Below are the code and all the weights of a small trained network. Each question names an input and a target symbol and asks about switching units off, where a switched-off unit gives its printed mean instead of its output.

import numpy as np


def w(rows, s, z=0):
    codes = np.array(rows[::2]) - 128.0
    scale = np.full(codes.shape[1], s)
    scale[-1] = z or s
    return codes * scale


def norm(h):
    return h / np.sqrt((h * h).mean(-1, keepdims=True) + 1e-5)


def f(y):
    return np.maximum(y, 0)


def softmax(a):
    e = np.exp(a - a.max(-1, keepdims=True))
    return e / e.sum(-1, keepdims=True)


def log_softmax(a):
    a = a - a.max(-1, keepdims=True)
    return a - np.log(np.exp(a).sum(-1, keepdims=True))


def net(x, mask):
    ids = ['αβγδζηθμξπτφψω'.index(c) for c in x.split()]
    T = len(ids)
    res = E[ids] + P[:T]
    u = 0
    for l in range(2):
        r = norm(res)
        for j in range(2):
            rows = slice(2 * j, 2 * j + 2)
            q, k, v = (r @ M[l][rows].T for M in (Q, K, V))
            z = softmax(np.where(np.tri(T) > 0, q @ k.T / 2**0.5, -1e9)) @ v
            o = O[l][rows]
            res = res + np.where(mask[u + j], z, o[:, -1]) @ o[:, :-1]
        u += 2
        y = f(norm(res) @ A[l][:, :-1].T + A[l][:, -1])
        res = res + np.where(mask[u : u + 8], y, B[l][:, -1]) @ B[l][:, :-1]
        u += 8
    return log_softmax(norm(res)[-1] @ U[:, :-1].T + U[:, -1])


Q, K, V, O, A, B = {}, {}, {}, {}, {}, {}
E = w([
[53,157,91,84,161,155,152,130,91,31,123,80],'α',
[99,41,134,40,87,88,187,144,175,219,135,198],'β',
[78,75,210,129,64,76,124,126,205,123,134,112],'γ',
[109,201,175,39,102,171,203,186,141,80,138,118],'δ',
[68,132,170,66,107,195,155,131,74,91,119,72],'ζ',
[136,118,198,177,122,105,80,224,130,114,77,45],'η',
[138,85,230,143,190,152,72,164,123,111,64,64],'θ',
[105,157,120,180,80,188,126,87,27,113,152,29],'μ',
[130,157,173,202,56,204,135,74,4,107,165,132],'ξ',
[247,34,189,107,155,177,120,150,183,90,224,116],'π',
[127,137,82,174,179,145,176,81,45,29,168,152],'τ',
[240,62,68,146,43,91,125,147,162,69,69,159],'φ',
[142,46,132,207,205,142,164,110,143,199,154,90],'ψ',
[169,191,74,177,217,131,142,174,238,164,86,114],'ω',
],0.013)
P = w([
[11,134,151,28,78,160,1,171,147,113,197,157],'0',
[114,76,162,101,115,129,153,235,110,71,180,78],'1',
[112,81,127,99,115,164,163,206,104,74,158,87],'2',
[136,105,154,99,160,133,149,196,104,113,115,105],'3',
[144,108,154,118,143,144,151,161,111,109,116,93],'4',
[152,99,128,132,154,159,136,126,117,90,87,103],'5',
[168,116,132,151,150,147,142,80,136,97,85,102],'6',
[174,131,125,168,154,141,150,69,138,86,83,92],'7',
[164,140,115,218,149,147,168,60,144,79,90,129],'8',
],0.0096)
Q[0] = w([
[177,58,133,174,91,136,155,170,188,91,193,81],'L0H0',
[148,99,141,162,168,94,117,161,221,227,104,137],'L0H0',
[53,224,32,53,155,150,203,60,50,217,162,164],'L0H1',
[173,87,82,112,188,93,131,170,200,253,68,139],'L0H1',
],0.024)
K[0] = w([
[180,125,74,204,173,136,102,24,166,129,86,136],'L0H0',
[226,72,169,148,160,122,225,95,112,71,110,105],'L0H0',
[61,46,161,4,91,118,118,218,141,106,187,147],'L0H1',
[217,27,86,166,179,72,252,148,79,77,144,136],'L0H1',
],0.026)
V[0] = w([
[75,89,167,132,203,169,151,81,122,192,168,84],'L0H0',
[254,103,131,91,164,182,85,121,146,98,223,148],'L0H0',
[114,85,158,100,97,170,197,85,118,153,147,200],'L0H1',
[132,165,144,100,175,153,155,131,247,101,139,147],'L0H1',
],0.034)
O[0] = w([
[91,118,160,178,145,177,125,201,81,169,167,170,199],'L0H0',
[197,98,155,59,250,156,163,120,191,100,166,227,252],'L0H0',
[62,116,123,87,126,82,222,153,121,111,145,195,115],'L0H1',
[215,101,149,92,150,143,179,134,121,127,221,43,138],'L0H1',
],0.013,0.021)
A[0] = w([
[129,143,39,175,238,105,173,170,236,190,99,90,111],'L0N0',
[182,118,83,60,185,141,87,87,223,215,112,198,100],'L0N1',
[184,108,186,187,104,94,35,125,211,214,110,155,59],'L0N2',
[166,173,193,132,195,186,61,112,116,103,110,58,138],'L0N3',
[253,61,97,70,68,21,64,98,216,116,60,111,83],'L0N4',
[106,121,141,88,185,77,197,141,153,153,177,130,231],'L0N5',
[175,86,88,162,185,184,118,170,177,228,153,127,1],'L0N6',
[180,78,83,85,92,24,108,100,185,67,55,183,67],'L0N7',
],0.017,0.0028)
B[0] = w([
[87,110,77,148,113,138,160,193,177,177,130,151,170],'L0N0',
[88,144,99,184,135,140,199,112,185,47,181,81,248],'L0N1',
[131,63,159,96,173,182,160,100,135,86,44,72,185],'L0N2',
[135,108,120,109,159,55,150,156,117,91,43,164,229],'L0N3',
[225,187,128,162,81,195,99,164,154,249,134,148,189],'L0N4',
[137,97,66,127,103,171,136,134,90,155,74,141,230],'L0N5',
[172,87,172,179,136,90,148,146,88,195,162,189,230],'L0N6',
[142,183,129,180,101,74,104,103,102,197,198,215,187],'L0N7',
],0.018,0.016)
Q[1] = w([
[41,184,91,124,78,127,184,120,91,90,101,164],'L1H0',
[139,208,70,109,139,161,142,77,3,68,124,92],'L1H0',
[137,52,144,119,180,117,152,141,240,183,215,162],'L1H1',
[120,84,103,162,165,161,186,181,52,152,124,145],'L1H1',
],0.034)
K[1] = w([
[41,157,76,125,121,182,61,120,113,117,186,171],'L1H0',
[105,119,88,2,66,121,61,131,132,101,207,68],'L1H0',
[189,141,91,227,175,108,230,87,121,93,164,179],'L1H1',
[117,146,96,103,126,187,91,147,106,145,233,176],'L1H1',
],0.034)
V[1] = w([
[142,64,99,51,80,79,97,102,165,161,113,114],'L1H0',
[126,158,4,161,224,103,106,125,73,121,141,98],'L1H0',
[108,79,111,117,137,50,110,211,190,187,123,81],'L1H1',
[131,145,26,189,162,123,157,151,64,157,81,116],'L1H1',
],0.029)
O[1] = w([
[125,194,112,74,172,129,153,182,133,84,59,154,5],'L1H0',
[151,79,110,180,59,161,105,166,196,70,148,160,83],'L1H0',
[172,175,180,90,91,123,120,118,63,117,154,133,147],'L1H1',
[100,119,115,147,10,110,105,162,146,122,110,96,215],'L1H1',
],0.013,0.015)
A[1] = w([
[125,252,207,67,183,88,112,124,108,60,167,105,4],'L1N0',
[196,92,123,55,113,171,144,151,147,134,171,75,113],'L1N1',
[80,73,247,131,141,51,119,115,90,128,117,65,118],'L1N2',
[49,141,132,137,90,123,173,124,166,71,172,179,39],'L1N3',
[145,159,85,87,109,143,184,67,168,140,139,80,74],'L1N4',
[48,129,123,126,99,154,126,150,108,89,68,158,132],'L1N5',
[112,172,142,160,98,108,88,146,92,138,111,51,161],'L1N6',
[57,117,125,109,127,87,153,109,102,158,178,181,109],'L1N7',
],0.025,0.0029)
B[1] = w([
[153,12,78,106,145,172,137,64,157,242,94,95,173],'L1N0',
[35,142,79,132,158,112,74,86,110,89,163,133,188],'L1N1',
[117,177,62,195,83,79,181,61,76,103,87,132,251],'L1N2',
[136,92,107,165,176,126,118,149,149,153,80,7,213],'L1N3',
[115,121,105,120,90,90,105,214,78,145,108,191,164],'L1N4',
[146,81,177,70,127,71,114,58,128,146,187,152,195],'L1N5',
[116,156,139,118,165,229,164,141,166,105,156,162,206],'L1N6',
[155,220,173,131,155,134,113,184,169,98,134,92,235],'L1N7',
],0.021,0.019)
U = w([
[169,109,167,90,37,133,125,135,162,20,139,162,153],'α',
[146,120,175,32,102,74,209,182,123,175,130,62,170],'β',
[120,113,97,74,140,205,181,50,108,250,102,113,66],'γ',
[54,150,27,95,139,140,71,159,88,112,120,160,207],'δ',
[93,253,142,166,135,153,176,74,117,93,163,86,83],'ζ',
[175,164,165,118,142,221,59,148,143,134,27,100,250],'η',
[192,94,128,170,150,66,169,101,72,118,19,165,132],'θ',
[49,83,155,128,115,160,63,7,139,132,122,191,155],'μ',
[94,175,188,120,204,30,39,117,161,164,88,128,100],'ξ',
[142,105,154,78,250,134,184,85,184,80,143,206,174],'π',
[86,85,67,194,133,127,142,157,223,120,132,52,1],'τ',
[212,176,85,118,84,89,125,102,196,194,137,192,142],'φ',
[138,118,182,156,113,177,107,217,73,229,171,169,157],'ψ',
[216,118,135,109,151,104,41,59,78,131,211,55,150],'ω',
],0.0067,0.0014)

Each question gives the input, a string of symbols that net reads in full, and the target symbol t.
The units are the heads (2 rows each of Q, K, V and O) and the neurons (one row each of A and B). Each row of codes is followed by its name. A weight is (code - 128) times the scale printed after its matrix; where a second scale follows, it is the last column's (O, A, B and U).
mask holds one flag per unit, layer by layer, with each layer's heads first. A switched-off unit (its flag False) gives its mean, the last column of its rows in O or B, instead of its output. The means were averaged over made-up inputs and are rounded, as every weight is.
A unit's drop is (log p(t) with every unit on - log p(t) with that unit switched off) / (log p(t) with every unit on - log p(t) with every unit switched off).
The circuit of an input: a set's keep is (log p(t) with only the set's units on - log p(t) with every unit switched off) / (log p(t) with every unit on - log p(t) with every unit switched off). Starting from the 12 units with the biggest drops (on a tie, the unit counted first), units are removed one at a time, each time the one whose removal leaves the highest keep (on an exact tie, the one counted first), for as long as the keep stays at least 0.8.
circuit, biggest first: the units of the circuit, biggest drop first
most important unit: the unit with the biggest drop
k most important neurons: the k neurons with the biggest drops, biggest first
k most important neurons of layer l: the k neurons of layer l with the biggest drops, biggest first
heads that matter: for each layer, one digit per head in row order, 1 if its drop is at least 0.15 and else 0, layers parted by /
drop of u: that unit's drop, to one decimal
input γ ψ η, target ψ: heads that matter : 10 / 00
input β π ζ, target β: most important neuron of layer 1 : L1N5
input θ δ ζ μ τ, target θ: heads that matter : 01 / 00
input θ ω μ π β δ π γ, target π: heads that matter : 10 / 00
input φ θ θ ψ τ ω ζ, target φ: circuit, biggest first : L0H0, L0N4
input δ η μ, target δ: 2 most important neurons : L1N1, L0N5
input ξ θ γ, target ξ: heads that matter : 01 / 00
input μ θ ζ τ ψ θ ζ, target μ: circuit, biggest first : L0H1, L1N5
input ζ α τ, target ζ: 2 most important neurons : L0N1, L0N5
input ξ μ ω β γ, target ω: heads that matter : 01 / 00
input π θ τ μ ω τ, target π: heads that matter : 10 / 00
input ω φ ζ μ η ζ β, target φ: 2 most important neurons : L0N4, L0N7
input θ τ δ, target θ: heads that matter : 01 / 00
input α ζ β π π τ, target α: most important neuron : L0N1
input η η ω ζ β θ τ π, target τ: 2 most important neurons : L0N1, L1N3
input γ μ γ τ, target γ: heads that matter : 10 / 10
input γ α μ β δ ζ, target γ: heads that matter : 11 / 10
input ζ ξ γ ζ ξ, target ζ: heads that matter : 10 / 00
input α θ ζ μ τ, target α: heads that matter : 11 / 10
input ψ ψ α ω ξ ξ γ ξ τ, target ψ: circuit, biggest first : L0H0
input δ η ξ, target δ: heads that matter : 11 / 00
input β ψ θ δ γ δ, target β: heads that matter : 01 / 00
input γ π μ η, target π: heads that matter : 10 / 00
input δ ζ β τ ξ π α, target δ: 2 most important neurons of layer 1 : L1N1, L1N4
input ψ β θ, target ψ: drop of L0H0 : 2.5
input η β γ ζ γ θ ψ γ φ, target ψ: drop of L0N6 : 0.1
input ψ θ θ θ π π, target π: most important unit : L0H0
input ξ δ ξ γ ψ α δ ψ, target ψ: drop of L0H0 : 0.7
